Below is a small trained network, with its code and all its weights. Each question gives an input and a class and asks what happens when units are switched off, that is, made to give their printed mean instead of their output.

import numpy as np


def w(rows, s, z=0):
    codes = np.array(rows[::2]) - 128.0
    scale = np.full(codes.shape[1], s)
    scale[-1] = z or s
    return codes * scale


def f(y):
    return y / 2 * (1 + np.tanh(0.7978845608 * (y + 0.044715 * y**3)))


def log_softmax(a):
    a = a - a.max(-1, keepdims=True)
    return a - np.log(np.exp(a).sum(-1, keepdims=True))


def net(x, mask):
    res = np.array(x, float).reshape(1, 6) / 4 @ E
    y = f(res @ A[0][:, :-1].T + A[0][:, -1])
    res = res + np.where(mask, y, B[0][:, -1]) @ B[0][:, :-1]
    return log_softmax(res[-1] @ U[:, :-1].T + U[:, -1])


A, B = {}, {}
E = w([
[184,170,178,36,110,209,125,198,195,121,94,156],'x0',
[65,87,114,77,107,173,181,91,200,113,180,3],'x1',
[136,213,146,121,100,74,187,200,61,137,123,34],'x2',
[118,84,201,202,129,164,57,212,125,213,231,102],'x3',
[188,51,124,121,172,119,230,182,105,59,199,152],'x4',
[70,156,192,125,197,218,208,85,58,167,104,155],'x5',
],0.0057)
A[0] = w([
[148,210,135,131,93,95,165,185,41,117,129,42,95],'neuron 1',
[58,199,142,120,57,152,35,92,162,208,58,93,130],'neuron 2',
[82,145,186,136,203,186,187,113,84,168,114,150,93],'neuron 3',
[75,139,183,137,220,191,179,110,74,154,109,151,100],'neuron 4',
[107,163,40,76,143,102,176,71,123,63,44,144,13],'neuron 5',
[200,53,124,114,184,137,208,200,98,61,197,152,78],'neuron 6',
[53,200,140,141,62,144,33,93,143,205,82,113,48],'neuron 7',
[73,113,65,207,153,59,114,38,82,156,156,114,19],'neuron 8',
[221,192,205,14,89,216,108,205,195,113,77,185,137],'neuron 9',
[103,114,188,168,154,151,58,180,116,203,199,91,15],'neuron 10',
[173,113,75,162,72,47,85,152,175,98,160,112,33],'neuron 11',
[194,167,133,170,160,79,87,137,81,138,74,231,9],'neuron 12',
[183,170,146,174,155,86,95,144,78,137,96,228,14],'neuron 13',
[179,101,94,127,79,63,74,151,170,104,140,108,17],'neuron 14',
[122,129,208,143,202,198,196,101,60,154,105,151,102],'neuron 15',
[122,30,97,149,169,188,69,53,195,104,120,218,154],'neuron 16',
[90,154,164,144,183,190,197,87,77,153,113,155,85],'neuron 17',
[195,160,125,166,161,98,72,148,66,127,85,213,15],'neuron 18',
[106,45,106,140,191,193,66,61,199,105,148,227,128],'neuron 19',
[129,178,66,90,141,74,177,46,118,65,33,126,8],'neuron 20',
[142,222,151,144,109,81,179,186,61,133,132,38,81],'neuron 21',
[188,110,83,138,74,59,81,159,177,101,165,124,51],'neuron 22',
[97,153,192,130,194,187,180,93,65,153,128,153,70],'neuron 23',
[186,104,86,140,85,60,71,168,173,97,143,111,55],'neuron 24',
[179,99,84,146,79,57,72,166,176,97,137,119,17],'neuron 25',
[184,55,140,117,166,127,217,173,116,59,208,152,53],'neuron 26',
[120,89,182,201,131,145,85,174,105,204,189,99,9],'neuron 27',
[65,88,58,232,153,24,127,58,25,122,150,118,97],'neuron 28',
[41,80,99,63,118,176,172,70,232,110,169,2,95],'neuron 29',
[53,191,126,126,97,125,66,85,152,153,53,107,38],'neuron 30',
[95,107,188,188,135,152,90,185,121,192,205,111,1],'neuron 31',
[194,112,89,104,61,89,72,177,173,97,134,111,85],'neuron 32',
],0.0052,0.001)
B[0] = w([
[182,113,203,80,167,75,56,115,97,129,74,75,195],'neuron 1',
[157,158,62,215,199,98,153,155,145,51,98,152,208],'neuron 2',
[82,175,108,109,82,86,107,86,185,134,93,120,189],'neuron 3',
[74,165,107,99,76,86,95,73,188,145,108,123,195],'neuron 4',
[175,56,181,60,51,132,129,203,178,81,191,206,217],'neuron 5',
[127,186,44,224,188,94,132,121,166,49,79,149,213],'neuron 6',
[157,152,62,205,177,98,151,162,151,38,102,155,195],'neuron 7',
[165,78,75,118,165,197,152,202,145,168,89,92,195],'neuron 8',
[104,37,51,110,196,238,177,187,142,216,80,51,253],'neuron 9',
[178,76,155,78,75,126,128,183,175,58,156,205,199],'neuron 10',
[56,158,115,110,98,122,118,84,171,167,99,121,178],'neuron 11',
[151,177,113,159,56,189,193,126,65,156,206,92,200],'neuron 12',
[140,188,115,139,68,190,187,112,88,161,204,82,193],'neuron 13',
[66,166,133,128,86,111,120,88,156,163,111,135,167],'neuron 14',
[57,182,76,105,80,102,105,79,178,145,106,117,200],'neuron 15',
[209,164,181,81,151,73,38,122,37,126,101,40,214],'neuron 16',
[77,162,110,93,74,100,93,89,183,145,110,136,188],'neuron 17',
[141,182,117,157,56,184,203,118,65,152,207,86,192],'neuron 18',
[194,157,186,78,153,68,41,131,65,116,84,36,214],'neuron 19',
[182,41,184,53,58,138,139,198,184,59,173,227,224],'neuron 20',
[195,118,184,73,166,63,40,118,83,124,77,74,198],'neuron 21',
[64,174,128,110,97,112,99,69,168,153,99,128,179],'neuron 22',
[72,163,98,107,81,94,103,89,184,142,107,122,187],'neuron 23',
[68,176,123,115,90,101,123,72,176,158,103,127,179],'neuron 24',
[64,163,116,109,94,99,113,85,166,152,123,116,176],'neuron 25',
[146,189,41,217,179,95,128,143,157,51,87,139,206],'neuron 26',
[167,70,151,53,70,147,142,167,175,73,160,198,198],'neuron 27',
[114,33,42,85,180,244,168,201,171,205,72,74,235],'neuron 28',
[177,238,146,191,52,193,212,124,1,153,251,87,242],'neuron 29',
[166,145,94,185,160,115,156,160,143,52,139,176,176],'neuron 30',
[168,87,164,67,50,123,133,191,186,53,164,198,195],'neuron 31',
[61,139,114,117,102,126,142,80,162,170,111,125,183],'neuron 32',
],0.0059,0.005)
U = w([
[157,62,164,65,68,123,132,161,166,76,172,238,119],'0',
[1,165,121,116,93,89,108,62,174,166,106,133,135],'1',
[141,184,127,186,79,174,184,116,39,153,226,93,130],'2',
[139,154,95,252,220,90,132,142,156,53,94,164,125],'3',
[103,40,95,104,197,204,152,170,150,215,81,87,131],'4',
[181,132,192,84,171,64,45,115,53,133,94,69,137],'5',
[64,76,191,176,192,91,147,96,90,161,150,174,144],'6',
[35,75,232,180,227,91,143,72,57,175,174,251,4],'7',
],0.011,0.012)

Each question gives the input, the list of numbers given to net, and the class t.
The units are the neurons (one row each of A and B). Each row of codes is followed by its name. A weight is (code - 128) times the scale printed after its matrix; where a second scale follows, it is the last column's (A, B and U).
mask holds one flag per neuron, in row order. A switched-off neuron (its flag False) gives its mean, the last column of its row in B, instead of its output. The means were averaged over made-up inputs and are rounded, as every weight is.
A unit's drop is (log p(t) with every unit on - log p(t) with that unit switched off) / (log p(t) with every unit on - log p(t) with every unit switched off).
The circuit of an input: a set's keep is (log p(t) with only the set's units on - log p(t) with every unit switched off) / (log p(t) with every unit on - log p(t) with every unit switched off). Starting from the 12 units with the biggest drops (on a tie, the unit counted first), units are removed one at a time, each time the one whose removal leaves the highest keep (on an exact tie, the one counted first), for as long as the keep stays at least 0.8.
circuit, biggest first: the units of the circuit, biggest drop first
unit that matters most: the unit with the biggest drop
top k neurons: the k neurons with the biggest drops, biggest first
drop of u: that unit's drop, to one decimal
input [0,-2,7,6,-3,3], class 5: circuit, biggest first -> (neuron 21)
input [-1,7,-8,7,-4,7], class 5: top 2 neurons -> (neuron 19; neuron 16)
input [7,2,-4,2,6,0], class 4: top 2 neurons -> (neuron 9; neuron 2)
input [3,5,3,5,-4,0], class 0: circuit, biggest first -> (neuron 10; neuron 31)
input [-6,6,3,-8,-6,8], class 0: top 2 neurons -> (neuron 20; neuron 5)
input [1,5,5,-2,8,-4], class 3: top 2 neurons -> (neuron 6; neuron 26)
input [7,7,6,2,7,-6], class 2: top 2 neurons -> (neuron 29; neuron 28)
input [1,-6,2,-5,-6,0], class 2: circuit, biggest first -> (neuron 12; neuron 18)
input [-3,3,7,5,4,2], class 5: top 2 neurons -> (neuron 21; neuron 1)
input [1,-6,8,-7,-8,-7], class 3: top 2 neurons -> (neuron 2; neuron 7)
input [5,-8,3,-6,5,3], class 2: top 3 neurons -> (neuron 12; neuron 18; neuron 13)
input [-1,0,8,7,7,7], class 5: top 4 neurons -> (neuron 21; neuron 1; neuron 20; neuron 5)
input [2,-6,-2,-3,-1,-5], class 2: top 2 neurons -> (neuron 12; neuron 18)
input [4,2,5,4,7,-2], class 3: unit that matters most -> neuron 6
input [7,-6,2,2,0,3], class 4: top 2 neurons -> (neuron 9; neuron 29)
input [-2,4,3,-4,7,-4], class 3: drop of neuron 6 -> 0.2
input [-6,0,-7,-2,-3,-3], class 5: drop of neuron 16 -> 0.8
input [-8,-4,5,-5,1,-8], class 1: drop of neuron 16 -> 0.0
